Below is a small trained network, with its code and all its weights. Each question gives an input and a class and asks what happens when units are switched off, that is, made to give their printed mean instead of their output.

import numpy as np


def w(rows, s, z=0):
    codes = np.array(rows[::2]) - 128.0
    scale = np.full(codes.shape[1], s)
    scale[-1] = z or s
    return codes * scale


def norm(h):
    return h / np.sqrt((h * h).mean(-1, keepdims=True) + 1e-5)


def f(y):
    return y / 2 * (1 + np.tanh(0.7978845608 * (y + 0.044715 * y**3)))


def log_softmax(a):
    a = a - a.max(-1, keepdims=True)
    return a - np.log(np.exp(a).sum(-1, keepdims=True))


def net(x, mask):
    res = np.array(x, float).reshape(1, 3) / 4 @ E
    u = 0
    for l in range(3):
        y = f(norm(res) @ A[l][:, :-1].T + A[l][:, -1])
        res = res + np.where(mask[u : u + 5], y, B[l][:, -1]) @ B[l][:, :-1]
        u += 5
    return log_softmax(norm(res)[-1] @ U[:, :-1].T + U[:, -1])


A, B = {}, {}
E = w([
[89,225,185],'x0',
[3,144,86],'x1',
[128,129,130],'x2',
],0.0024)
A[0] = w([
[142,11,31,39],'L0N0',
[81,110,109,3],'L0N1',
[154,26,119,138],'L0N2',
[2,138,54,81],'L0N3',
[29,106,112,101],'L0N4',
],0.0041,0.0026)
B[0] = w([
[148,143,112,207],'L0N0',
[185,102,253,39],'L0N1',
[127,158,98,220],'L0N2',
[116,19,199,246],'L0N3',
[163,65,162,177],'L0N4',
],0.0059,0.0011)
A[1] = w([
[26,144,190,139],'L1N0',
[207,204,85,115],'L1N1',
[253,136,135,77],'L1N2',
[143,78,109,147],'L1N3',
[229,124,206,4],'L1N4',
],0.0063,0.0025)
B[1] = w([
[173,32,47,225],'L1N0',
[50,91,177,254],'L1N1',
[5,45,84,195],'L1N2',
[84,182,165,163],'L1N3',
[142,2,132,110],'L1N4',
],0.0049,0.0024)
A[2] = w([
[158,96,61,171],'L2N0',
[254,76,167,133],'L2N1',
[105,183,93,2],'L2N2',
[88,112,99,158],'L2N3',
[144,157,193,119],'L2N4',
],0.0083,0.0024)
B[2] = w([
[149,199,172,233],'L2N0',
[2,182,156,124],'L2N1',
[93,118,163,114],'L2N2',
[184,150,134,252],'L2N3',
[174,130,76,105],'L2N4',
],0.0074,0.0027)
U = w([
[147,9,140,120],'0',
[224,217,110,134],'1',
[105,142,146,254],'2',
[79,162,143,21],'3',
],0.012,0.006)

Each question gives the input, the list of numbers given to net, and the class t.
The units are the neurons (one row each of A and B). Each row of codes is followed by its name. A weight is (code - 128) times the scale printed after its matrix; where a second scale follows, it is the last column's (A, B and U).
mask holds one flag per neuron, layer by layer. A switched-off neuron (its flag False) gives its mean, the last column of its row in B, instead of its output. The means were averaged over made-up inputs and are rounded, as every weight is.
A unit's drop is (log p(t) with every unit on - log p(t) with that unit switched off) / (log p(t) with every unit on - log p(t) with every unit switched off).
most important unit: the unit with the biggest drop
k most important neurons: the k neurons with the biggest drops, biggest first
top k neurons in layer l: the k neurons of layer l with the biggest drops, biggest first
drop when u is switched off: that unit's drop, to one decimal
input [-4,0,-5], class 2: 2 most important neurons -> L1N0, L2N2
input [4,8,8], class 0: most important unit -> L0N3
input [-1,-3,-3], class 3: top 4 neurons in layer 0 -> L0N3, L0N4, L0N1, L0N2
input [-2,-2,-6], class 2: 2 most important neurons -> L1N0, L1N1
input [8,5,2], class 1: 3 most important neurons -> L1N1, L1N0, L1N2
input [-7,6,-5], class 1: 4 most important neurons -> L1N1, L1N2, L2N0, L0N0
input [1,-2,-3], class 3: 2 most important neurons -> L0N3, L0N4
input [-8,-6,5], class 1: 4 most important neurons -> L0N3, L2N0, L1N2, L0N2
input [5,7,2], class 0: 2 most important neurons -> L0N3, L1N0
input [3,-3,2], class 3: 4 most important neurons -> L0N4, L0N1, L1N0, L2N0
input [-1,-1,0], class 3: 2 most important neurons -> L1N0, L1N1
input [2,-3,0], class 3: 3 most important neurons -> L0N3, L1N0, L0N4
input [8,-8,-6], class 0: 4 most important neurons -> L1N2, L1N4, L2N0, L1N1
input [8,4,-1], class 1: 2 most important neurons -> L1N0, L1N1
input [2,-4,-1], class 0: top 2 neurons in layer 2 -> L2N0, L2N1
input [-2,0,4], class 2: 4 most important neurons -> L1N0, L1N1, L2N2, L2N0
input [-8,5,-1], class 1: most important unit -> L1N1
input [-3,-1,0], class 3: 3 most important neurons -> L1N0, L1N1, L2N2
input [1,-3,3], class 3: top 2 neurons in layer 1 -> L1N0, L1N4
input [6,2,4], class 1: most important unit -> L2N0
input [1,5,-1], class 0: top 2 neurons in layer 0 -> L0N3, L0N0
input [5,-8,8], class 0: top 2 neurons in layer 1 -> L1N2, L1N4
input [3,-7,-1], class 0: top 2 neurons in layer 1 -> L1N2, L1N4
input [8,0,1], class 1: top 2 neurons in layer 0 -> L0N3, L0N2
input [-5,4,0], class 1: top 2 neurons in layer 0 -> L0N2, L0N0
input [-3,0,6], class 2: top 3 neurons in layer 1 -> L1N0, L1N1, L1N4
input [-3,0,-4], class 2: most important unit -> L1N0
input [3,8,0], class 0: drop when L0N3 is switched off -> 0.7
